[[  2  -2  11   4]
 [ 29 -31  15  27]
 [  5  -3  16   8]]
:
[[ -2  11]
 [-31  15]]

[[-5 23 24 27]
 [-7 23 24 27]
 [-4 -2 15 25]
 [-6 22 24 27]
 [-6 23 24 27]]
:
[[23 24]
 [23 24]]

[[  6 -21  34]
 [-35  37  34]]
:
[[-21  34]
 [ 37  34]]

[[ -4 -37  15]
 [  4 -18   3]]
:
[[-37  15]
 [-18   3]]

[[ 21  -9  -8]
 [ 20  -9 -19]
 [ 29 -11  14]
 [-13   4 -21]]
:
[[ -9  -8]
 [ -9 -19]]

[[  8  -2  -1   7   8]
 [ -6 -23  29  28 -12]]
:
[[ -2  -1]
 [-23  29]]
---
[[  2   3   4   3  21  22  24  -4 -25  23]
 [  0   0   0   0   0   0   0   0   0  19]
 [ 31  -7   1  -8  -8  -8  11  -9   8  16]
 [ 14  -3   0  -3  -3  -4   5  -4   4   4]
 [-24   7   2   8  19  19   6   5 -22  11]]
:
[[-24   7   2   8  19  19   6   5 -22  11]
 [  0   0   0   0   0   0   0   0   0  19]
 [  2   3   4   3  21  22  24  -4 -25  23]
 [ 14  -3   0  -3  -3  -4   5  -4   4   4]
 [ 31  -7   1  -8  -8  -8  11  -9   8  16]]

[[ -2   8  -2 -12 -26  10]
 [ 20 -18 -31  11  15  -3]
 [ 21 -19 -36   9   8  -2]
 [ 16  -6 -35  -9 -29  12]
 [-12  11  24  -1   3  -1]]
:
[[-12  11  24  -1   3  -1]
 [ -2   8  -2 -12 -26  10]
 [ 16  -6 -35  -9 -29  12]
 [ 20 -18 -31  11  15  -3]
 [ 21 -19 -36   9   8  -2]]

[[  9  -1]
 [ 31  -3]
 [  1   0]
 [ -4   0]
 [-27   3]
 [-36   4]
 [ 17  -2]]
:
[[-36   4]
 [-27   3]
 [ -4   0]
 [  1   0]
 [  9  -1]
 [ 17  -2]
 [ 31  -3]]

[[ 16   9 -11  -7   3]
 [  3   5  -5   2  21]
 [ -9  -1   2  -1  -5]
 [ -7  -3  -6  -3   6]
 [  1   0  11   4  -6]
 [-15   4  30   7  19]]
:
[[-15   4  30   7  19]
 [ -9  -1   2  -1  -5]
 [ -7  -3  -6  -3   6]
 [  1   0  11   4  -6]
 [  3   5  -5   2  21]
 [ 16   9 -11  -7   3]]

[[ 15  30 -26  20  -3  26  -8 -21  -6 -30  -1 -22  30]
 [-20  -2  -6 -19  20 -15  21 -11  21   3 -20  18  -1]]
:
[[-20  -2  -6 -19  20 -15  21 -11  21   3 -20  18  -1]
 [ 15  30 -26  20  -3  26  -8 -21  -6 -30  -1 -22  30]]

[[-17   8 -33  -3   5  -2  -7   8   9   2   2  -1 -11   2   9]
 [ 17 -26 -36  21 -28  21  20  24  24 -30 -29  22 -33 -29 -26]
 [ -8  -4  12 -13  -3 -12 -11 -15 -15  -2  -3 -13   2  -3  -4]]
:
[[-17   8 -33  -3   5  -2  -7   8   9   2   2  -1 -11   2   9]
 [ -8  -4  12 -13  -3 -12 -11 -15 -15  -2  -3 -13   2  -3  -4]
 [ 17 -26 -36  21 -28  21  20  24  24 -30 -29  22 -33 -29 -26]]

[[-10  15]
 [-22  35]
 [-13  20]]
:
[[-22  35]
 [-13  20]
 [-10  15]]
---
[[ -1 -11 -26  12  10 -36  -9  -3  15 -10 -19]
 [  3  16  17   0   6  16   0  -1  -5  11  -3]
 [ 11 -10 -16  -3   8 -14  -9 -15  -1  10  -4]
 [ -4  31   1  13  12   1   9  -7  23 -13 -10]
 [  6  20   5   2  17   6  -7 -19   0  -4  -8]]
:
[[  3  16  17   0   6  16   0  -1  -5  11  -3]
 [  6  20   5   2  17   6  -7 -19   0  -4  -8]
 [ -4  31   1  13  12   1   9  -7  23 -13 -10]
 [ 11 -10 -16  -3   8 -14  -9 -15  -1  10  -4]
 [ -1 -11 -26  12  10 -36  -9  -3  15 -10 -19]]

[[-15  18  25 -20]
 [-21  18  21 -20]
 [-33  12 -11   1]
 [ -4  -6   3 -13]]
:
[[-15  18  25 -20]
 [-21  18  21 -20]
 [ -4  -6   3 -13]
 [-33  12 -11   1]]

[[  3  -2  -2   4  -2  -1  11  -1  -3   3   8  12  -3  -6  -2  -2]
 [ -3   4   5  -3   4   4  11   6  -1  -3   9  14  -1  -2   4   4]
 [  4  -2  -3   5  -1  -1  28  -2  -7   3  19  32  -5 -10  -2  -2]
 [ -3   3   4  -2   2   4   3   4  -3  -2   0   1  -2  -5   3   3]]
:
[[ -3   4   5  -3   4   4  11   6  -1  -3   9  14  -1  -2   4   4]
 [ -3   3   4  -2   2   4   3   4  -3  -2   0   1  -2  -5   3   3]
 [  3  -2  -2   4  -2  -1  11  -1  -3   3   8  12  -3  -6  -2  -2]
 [  4  -2  -3   5  -1  -1  28  -2  -7   3  19  32  -5 -10  -2  -2]]

[[ 14  -6  -5  -7   7  -1  -1  -9   8   5]
 [-21  -6  33 -23 -22 -15  -4 -20 -15  12]
 [  0   8  10   3   1  -1   0 -12   9   4]
 [  0  15 -14  17   7  17   0  18  -1 -15]
 [ 14  -7 -20  12  13  -1   6  10  11   0]
 [ -2 -20  -8   7  -1 -20  10   9   3   9]]
:
[[-21  -6  33 -23 -22 -15  -4 -20 -15  12]
 [  0   8  10   3   1  -1   0 -12   9   4]
 [ 14  -6  -5  -7   7  -1  -1  -9   8   5]
 [ -2 -20  -8   7  -1 -20  10   9   3   9]
 [  0  15 -14  17   7  17   0  18  -1 -15]
 [ 14  -7 -20  12  13  -1   6  10  11   0]]

[[ 30 -19   9  -1   5   1]
 [ 20 -26  25  -4  13  21]
 [ -5   6  23   8   8  17]]
:
[[ 20 -26  25  -4  13  21]
 [ -5   6  23   8   8  17]
 [ 30 -19   9  -1   5   1]]

[[  8 -13  -4  -3  13  -8 -15 -14  -4 -17  14   8  -3 -21   7  14]
 [ -9  23   2   1 -13  13  22  25   8  27 -14 -11   2  32  -8 -13]
 [  0  10  -9 -11   3   5  16  10  11  11  12   6 -13  15  -2  13]
 [-12  25  -3  -6 -13  12  28  25  12  28 -10  -8  -8  36 -10  -9]]
:
[[ -9  23   2   1 -13  13  22  25   8  27 -14 -11   2  32  -8 -13]
 [-12  25  -3  -6 -13  12  28  25  12  28 -10  -8  -8  36 -10  -9]
 [  8 -13  -4  -3  13  -8 -15 -14  -4 -17  14   8  -3 -21   7  14]
 [  0  10  -9 -11   3   5  16  10  11  11  12   6 -13  15  -2  13]]
